Below is a small trained network, with its code and all its weights. Each question gives an input and a class and asks what happens when units are switched off, that is, made to give their printed mean instead of their output.

import numpy as np


def w(rows, s, z=0):
    codes = np.array(rows[::2]) - 128.0
    scale = np.full(codes.shape[1], s)
    scale[-1] = z or s
    return codes * scale


def f(y):
    return np.maximum(y, 0)


def log_softmax(a):
    a = a - a.max(-1, keepdims=True)
    return a - np.log(np.exp(a).sum(-1, keepdims=True))


def net(x, mask):
    res = np.array(x, float).reshape(1, 7) / 4 @ E
    y = f(res @ A[0][:, :-1].T + A[0][:, -1])
    res = res + np.where(mask, y, B[0][:, -1]) @ B[0][:, :-1]
    return log_softmax(res[-1] @ U[:, :-1].T + U[:, -1])


A, B = {}, {}
E = w([
[77,66,79,79,90,92,50,90,211,77,192,83],'x0',
[161,216,66,100,192,123,159,134,210,121,155,173],'x1',
[137,167,77,158,66,69,95,65,137,53,69,118],'x2',
[141,82,129,105,80,3,54,193,163,164,182,174],'x3',
[220,186,36,115,192,141,143,98,174,206,78,176],'x4',
[157,123,87,56,80,106,124,108,125,127,114,228],'x5',
[99,71,232,51,188,105,108,82,118,124,121,134],'x6',
],0.0059)
A[0] = w([
[145,171,190,101,143,45,150,208,105,163,142,212,47],'neuron 1',
[176,214,130,105,183,150,164,125,171,145,114,158,190],'neuron 2',
[80,180,132,206,119,230,198,181,130,95,151,4,251],'neuron 3',
[60,48,200,87,190,134,104,117,121,114,152,77,74],'neuron 4',
[35,3,196,121,164,112,84,135,160,120,165,81,165],'neuron 5',
[160,229,129,129,189,127,148,110,150,135,146,169,193],'neuron 6',
[159,185,69,117,221,241,178,75,177,114,119,105,238],'neuron 7',
],0.0054,0.0011)
B[0] = w([
[146,190,134,144,157,181,157,165,132,173,95,56,189],'neuron 1',
[163,196,89,128,215,153,173,166,164,228,93,118,222],'neuron 2',
[178,152,115,222,63,131,132,57,77,62,57,37,242],'neuron 3',
[54,81,137,35,55,46,25,141,199,133,219,217,215],'neuron 4',
[63,52,181,70,58,52,87,120,148,103,185,156,255],'neuron 5',
[136,175,62,168,255,142,142,221,184,194,60,86,214],'neuron 6',
[143,211,62,144,203,144,162,174,175,195,134,92,252],'neuron 7',
],0.007,0.0056)
U = w([
[163,124,176,167,96,196,194,23,24,34,47,82,179],'0',
[97,64,190,71,167,200,197,174,94,205,187,208,4],'1',
[40,59,123,81,22,19,3,88,184,45,232,167,179],'2',
[178,215,36,146,220,155,184,162,182,191,81,88,162],'3',
],0.0053,0.0026)

Each question gives the input, the list of numbers given to net, and the class t.
The units are the neurons (one row each of A and B). Each row of codes is followed by its name. A weight is (code - 128) times the scale printed after its matrix; where a second scale follows, it is the last column's (A, B and U).
mask holds one flag per neuron, in row order. A switched-off neuron (its flag False) gives its mean, the last column of its row in B, instead of its output. The means were averaged over made-up inputs and are rounded, as every weight is.
A unit's drop is (log p(t) with every unit on - log p(t) with that unit switched off) / (log p(t) with every unit on - log p(t) with every unit switched off).
The circuit of an input: a set's keep is (log p(t) with only the set's units on - log p(t) with every unit switched off) / (log p(t) with every unit on - log p(t) with every unit switched off). Starting from all 7 units, units are removed one at a time, each time the one whose removal leaves the highest keep (on an exact tie, the one counted first), for as long as the keep stays at least 0.8.
circuit, biggest first: the units of the circuit, biggest drop first
unit that matters most: the unit with the biggest drop
top k neurons: the k neurons with the biggest drops, biggest first
drop of u: that unit's drop, to one decimal
input [6,5,0,-7,-5,0,-5], class 0: unit that matters most -> neuron 3
input [-2,-6,-8,0,4,-2,-7], class 0: top 3 neurons -> [neuron 3; neuron 6; neuron 2]
input [-4,-4,2,0,2,-2,-1], class 0: circuit, biggest first -> [neuron 7; neuron 6; neuron 4]
input [8,6,0,-8,-6,-8,-1], class 2: top 2 neurons -> [neuron 4; neuron 5]
input [-8,-5,-7,4,1,-5,-1], class 0: top 4 neurons -> [neuron 3; neuron 7; neuron 6; neuron 2]
input [1,-4,-5,-3,-8,0,-4], class 2: top 2 neurons -> [neuron 4; neuron 5]
input [8,-3,-7,-4,6,-6,2], class 2: top 2 neurons -> [neuron 4; neuron 5]
input [2,-5,7,-1,-6,-4,-6], class 0: top 2 neurons -> [neuron 3; neuron 4]
input [-5,-1,1,-2,-6,-5,6], class 2: drop of neuron 4 -> 0.3
input [-5,-2,2,2,-2,2,-4], class 0: drop of neuron 4 -> 0.3
input [-8,-7,-3,-4,2,-8,-8], class 0: drop of neuron 3 -> 1.4
input [-6,-6,-8,-6,2,-5,-5], class 0: drop of neuron 3 -> 2.3
